Here is a tiny trained network, its code and every weight. The questions are about switching its units off for an input and a target symbol, where a switched-off unit gives its printed mean instead of its output.

import numpy as np


def w(rows, s, z=0):
    codes = np.array(rows[::2]) - 128.0
    scale = np.full(codes.shape[1], s)
    scale[-1] = z or s
    return codes * scale


def norm(h):
    return h / np.sqrt((h * h).mean(-1, keepdims=True) + 1e-5)


def f(y):
    return y / 2 * (1 + np.tanh(0.7978845608 * (y + 0.044715 * y**3)))


def softmax(a):
    e = np.exp(a - a.max(-1, keepdims=True))
    return e / e.sum(-1, keepdims=True)


def log_softmax(a):
    a = a - a.max(-1, keepdims=True)
    return a - np.log(np.exp(a).sum(-1, keepdims=True))


def net(x, mask):
    ids = ['Γβζηθτψ'.index(c) for c in x.split()]
    T = len(ids)
    res = E[ids] + P[:T]
    u = 0
    for l in range(2):
        r = norm(res)
        for j in range(2):
            rows = slice(2 * j, 2 * j + 2)
            q, k, v = (r @ M[l][rows].T for M in (Q, K, V))
            z = softmax(np.where(np.tri(T) > 0, q @ k.T / 2**0.5, -1e9)) @ v
            o = O[l][rows]
            res = res + np.where(mask[u + j], z, o[:, -1]) @ o[:, :-1]
        u += 2
        y = f(norm(res) @ A[l][:, :-1].T + A[l][:, -1])
        res = res + np.where(mask[u : u + 8], y, B[l][:, -1]) @ B[l][:, :-1]
        u += 8
    return log_softmax(norm(res)[-1] @ U[:, :-1].T + U[:, -1])


Q, K, V, O, A, B = {}, {}, {}, {}, {}, {}
E = w([
[121,180,126,92],'Γ',
[124,159,201,166],'β',
[140,146,101,90],'ζ',
[71,76,111,101],'η',
[131,173,252,95],'θ',
[95,164,185,28],'τ',
[102,102,147,148],'ψ',
],0.019)
P = w([
[180,148,133,245],'0',
[139,71,140,115],'1',
[191,85,168,166],'2',
[146,67,145,73],'3',
[183,109,120,179],'4',
[53,60,184,1],'5',
[180,135,61,160],'6',
[109,94,136,53],'7',
[195,82,147,163],'8',
[101,153,125,42],'9',
[194,116,98,167],'10',
[25,37,90,154],'11',
[192,123,91,149],'12',
[65,115,72,75],'13',
],0.0099)
Q[0] = w([
[111,2,152,206],'0.h0',
[136,140,109,31],'0.h0',
[103,202,117,223],'0.h1',
[106,147,170,134],'0.h1',
],0.0076)
K[0] = w([
[158,156,69,255],'0.h0',
[181,147,75,130],'0.h0',
[94,110,141,97],'0.h1',
[104,109,80,169],'0.h1',
],0.0084)
V[0] = w([
[109,130,96,145],'0.h0',
[122,80,221,44],'0.h0',
[34,127,184,2],'0.h1',
[167,179,168,101],'0.h1',
],0.007)
O[0] = w([
[147,173,254,92,91],'0.h0',
[150,220,197,158,254],'0.h0',
[118,56,131,150,196],'0.h1',
[141,25,115,66,180],'0.h1',
],0.008,0.0039)
A[0] = w([
[221,136,171,137,90],'0.n0',
[159,160,95,204,79],'0.n1',
[64,51,156,94,121],'0.n2',
[8,147,91,13,248],'0.n3',
[103,37,104,79,218],'0.n4',
[140,52,106,185,166],'0.n5',
[13,181,133,252,36],'0.n6',
[10,121,254,136,221],'0.n7',
],0.0084,0.0014)
B[0] = w([
[153,246,24,68,167],'0.n0',
[26,130,132,204,129],'0.n1',
[51,104,101,101,191],'0.n2',
[108,170,253,114,246],'0.n3',
[143,197,177,132,193],'0.n4',
[95,78,92,52,148],'0.n5',
[92,68,165,62,141],'0.n6',
[176,189,111,35,255],'0.n7',
],0.0058,0.0062)
Q[1] = w([
[125,132,59,174],'1.h0',
[20,172,113,69],'1.h0',
[75,117,247,254],'1.h1',
[181,82,134,123],'1.h1',
],0.0083)
K[1] = w([
[114,158,191,72],'1.h0',
[193,22,115,199],'1.h0',
[3,227,195,74],'1.h1',
[105,17,137,14],'1.h1',
],0.0068)
V[1] = w([
[254,232,83,102],'1.h0',
[114,167,181,167],'1.h0',
[53,46,107,103],'1.h1',
[164,84,145,34],'1.h1',
],0.0069)
O[1] = w([
[1,162,59,196,252],'1.h0',
[174,110,161,186,119],'1.h0',
[11,156,8,215,10],'1.h1',
[197,80,232,180,246],'1.h1',
],0.0079,0.0031)
A[1] = w([
[169,160,157,128,254],'1.n0',
[190,173,151,129,112],'1.n1',
[147,96,88,163,81],'1.n2',
[135,112,151,122,84],'1.n3',
[115,115,66,129,52],'1.n4',
[114,101,129,246,68],'1.n5',
[120,198,125,92,155],'1.n6',
[170,82,4,116,143],'1.n7',
],0.015,0.0037)
B[1] = w([
[133,90,49,226,255],'1.n0',
[60,165,167,85,223],'1.n1',
[109,92,183,110,124],'1.n2',
[103,189,176,176,140],'1.n3',
[254,128,221,170,125],'1.n4',
[146,134,159,216,130],'1.n5',
[125,51,104,88,239],'1.n6',
[207,105,136,120,158],'1.n7',
],0.0076,0.0081)
U = w([
[165,174,180,171,155],'Γ',
[48,170,57,123,230],'β',
[139,146,150,110,4],'ζ',
[90,58,121,112,69],'η',
[249,92,97,103,181],'θ',
[89,141,176,236,236],'τ',
[151,55,185,212,168],'ψ',
],0.014,0.0035)

Each question gives the input, a string of symbols that net reads in full, and the target symbol t.
The units are the heads (2 rows each of Q, K, V and O) and the neurons (one row each of A and B). Each row of codes is followed by its name. A weight is (code - 128) times the scale printed after its matrix; where a second scale follows, it is the last column's (O, A, B and U).
mask holds one flag per unit, layer by layer, with each layer's heads first. A switched-off unit (its flag False) gives its mean, the last column of its rows in O or B, instead of its output. The means were averaged over made-up inputs and are rounded, as every weight is.
A unit's drop is (log p(t) with every unit on - log p(t) with that unit switched off) / (log p(t) with every unit on - log p(t) with every unit switched off).
The circuit of an input: a set's keep is (log p(t) with only the set's units on - log p(t) with every unit switched off) / (log p(t) with every unit on - log p(t) with every unit switched off). Starting from the 12 units with the biggest drops (on a tie, the unit counted first), units are removed one at a time, each time the one whose removal leaves the highest keep (on an exact tie, the one counted first), for as long as the keep stays at least 0.8.
circuit, biggest first: the units of the circuit, biggest drop first
k most important neurons of layer l: the k neurons of layer l with the biggest drops, biggest first
heads that matter: for each layer, one digit per head in row order, 1 if its drop is at least 0.15 and else 0, layers parted by /
drop when u is switched off: that unit's drop, to one decimal
input τ ζ ζ ζ, target ψ: circuit, biggest first -> (1.h1, 0.n7)
input Γ ζ η ζ, target η: circuit, biggest first -> (0.n7, 1.h1)
input ζ η Γ ζ, target β: heads that matter -> 00 / 10
input θ ζ β ζ ζ η ζ β, target β: heads that matter -> 00 / 10
input ψ Γ θ β, target θ: circuit, biggest first -> (0.n7, 0.n3, 0.n0)
input ζ θ ζ η, target β: circuit, biggest first -> (1.h0, 0.n4)
input η ψ η ζ, target Γ: heads that matter -> 01 / 11
input ζ θ ζ ζ, target β: circuit, biggest first -> (1.h0)
input Γ η ζ τ ζ θ ζ β ζ Γ ζ Γ Γ β, target β: circuit, biggest first -> (1.h0, 0.n7)
input ζ β ζ θ θ ψ, target β: circuit, biggest first -> (1.h0, 0.n7)
input Γ η Γ β τ η θ τ Γ θ τ β, target η: heads that matter -> 00 / 00
input Γ ψ ζ ζ, target η: heads that matter -> 00 / 10
input Γ ζ θ η Γ ζ Γ η Γ ζ ζ β, target η: circuit, biggest first -> (0.n7, 0.h0, 0.n3)
input ζ Γ ζ η, target β: heads that matter -> 01 / 10
input β β ζ Γ θ η ζ ζ ζ ζ ζ θ, target β: heads that matter -> 00 / 10
input ζ ζ β η Γ, target β: heads that matter -> 00 / 00
input θ β θ ζ, target τ: heads that matter -> 00 / 11
input τ ζ ψ ζ, target ψ: most important neuron of layer 1 -> (1.n0)
input η Γ ζ Γ ζ ζ ζ ζ ζ η Γ ψ, target β: 2 most important neurons of layer 1 -> (1.n6, 1.n7)
input τ η Γ, target β: most important neuron of layer 1 -> (1.n1)
input η θ ζ θ ζ τ τ τ τ η θ θ θ ζ, target τ: drop when 0.n0 is switched off -> 0.3
input Γ ζ ψ η ψ ζ θ Γ, target Γ: drop when 1.h0 is switched off -> 0.3
